grid = [[1.02, 2.60, -4.70, -4.00, 0.21, 4.52, 0.16], [-0.55, 4.48, -4.96, -2.64, 1.64, 4.81, 1.33], [1.16, -5.00, 3.54, 1.44, -2.30, -5.65, -1.89], [-0.12, 3.96, -5.18, -2.86, 1.51, 5.02, 1.14], [0.95, -5.22, 4.07, 2.20, -1.77, -5.52, -1.28], [-3.61, 1.19, 1.16, 2.34, 3.46, -1.26, 3.51], [1.47, -4.06, 2.83, 1.22, -2.31, -4.57, -1.83], [0.86, -4.55, 4.16, 2.67, -1.24, -4.51, -0.63], [-3.07, 3.53, -1.95, -0.53, 3.39, 1.32, 4.17], [-2.97, -0.12, 2.09, 3.37, 2.67, -1.68, 3.06], [3.63, -1.83, 0.16, -1.19, -4.20, -1.56, -4.21]]
The entry just right of the largest entry -> 1.14
Read off the entry just left of -4.51.
Answer: -1.24
The entry just left of 1.32 -> 3.39
Read off the entry just right of the centre entry.
Answer: 3.46
The entry just right of -5.52 -> -1.28
The maximum is 5.02
The entry just left of the largest entry: 1.51
The entry just right of the smallest entry is -1.89
The entry just right of -5.18 -> -2.86
Read off the entry just right of -1.56.
Answer: -4.21
The entry just left of the smallest entry: -2.30
Read off the minimum.
Answer: -5.65
The entry just right of 0.95 is -5.22
Read off the entry just left of 3.39.
Answer: -0.53

a =
[[-4, -3, 5, 38, -10, 12, 33, 37, -38, 21, 19, -26, 8],
 [7, 7, -1, -31, 13, -8, -27, -31, 40, -16, -15, 28, -4]]
Counting starts at 0.
The entry at row 0, column 1 -> -3
The entry just right of 21 is 19
Report the entry in row 1 and column 0.
Answer: 7
Report the entry directly below the smallest entry.
Answer: 40
The entry just right of 13 -> -8
Report the entry just left of 37.
Answer: 33
The entry just right of -38: 21
The entry at row 0, column 0 -> -4
Report the top entry of the column that holds the smallest entry.
Answer: -38
Report the entry in row 0 and column 2.
Answer: 5
Report the entry just left of the largest entry.
Answer: -31
The entry in the top-right corner: 8

Questions about the matrix below. Rows and columns are numbered from 0.
1) Report the entry in row 1 and column 0.
2) Report the bottom-right entry.
3) Report the entry just right of the smallest entry.
4) Report the entry just left of 493.
5) Report the entry at row 2, column 0.
6) Report the entry just left of 700.
[[636 244 673 906 978]
 [610 273 678 881 974]
 [326 300 353 493 700]]
1) 610
2) 700
3) 673
4) 353
5) 326
6) 493

Read these off the table that follows. Counting starts at 0.
1) What is the top-left entry?
2) What is the entry just left of 0.130?
3) What is the entry just right of the smallest entry?
4) What is the entry just right of 0.155?
5) What is the entry at row 1, column 0?
6) What is the entry directly above 0.027?
7) What is the entry just left of 0.106?
8) What is the entry directly below the centre entry?
-0.027   0.180  -0.129  -0.089   0.079   0.178   0.082   0.101  -0.065
 0.110  -0.184   0.209   0.171  -0.032  -0.190  -0.035  -0.062   0.102
-0.088   0.030   0.110   0.120   0.141   0.044   0.130   0.124   0.167
 0.145  -0.135   0.141   0.106  -0.079  -0.137  -0.060  -0.099   0.058
 0.070  -0.154   0.196   0.173   0.002  -0.149  -0.010  -0.027   0.129
-0.108   0.075   0.021   0.060   0.155   0.089   0.167   0.175   0.087
-0.074  -0.011   0.137   0.133   0.123   0.007   0.140   0.108   0.164
 0.185   0.008  -0.002  -0.035  -0.123  -0.007  -0.134  -0.125  -0.070
 0.040  -0.102   0.187   0.181   0.027  -0.100   0.046   0.005   0.151
 0.042  -0.106   0.191   0.180   0.034  -0.107   0.032  -0.003   0.145
 0.168  -0.058   0.062   0.026  -0.099  -0.055  -0.112  -0.108  -0.012
1) -0.027
2) 0.044
3) -0.035
4) 0.089
5) 0.110
6) -0.123
7) 0.141
8) 0.123

Read these off the matrix that follows. Indices start at 0.
1) Report the entry directly below 0.37.
2) Report the entry at row 0, column 0.
3) Report the entry directly above -2.74.
4) Report the entry in the bottom-right corner.
5) Report the entry directly below the largest entry.
6) Report the entry directly above the smallest entry.
7) Report the bottom-left entry.
8) Report the entry directly above -1.38.
[[ 1.36  1.67  2.81 -1.44  0.25 -3.03 -0.94  1.96]
 [ 2.51  1.79  0.37 -1.38  2.02 -4.54 -0.55  3.27]
 [ 0.57  2.11  0.89 -4.76 -0.68 -3.35 -4.43  2.87]
 [ 1.98  2.32  1.15 -2.74  1.04 -4.24 -2.86  3.64]
 [-0.23  3.49  0.80  2.24  0.60 -3.04 -0.49  0.91]
 [ 2.85  2.08 -0.18 -1.50  1.84 -4.15 -1.64  3.56]]
1) 0.89
2) 1.36
3) -4.76
4) 3.56
5) 0.91
6) -1.38
7) 2.85
8) -1.44
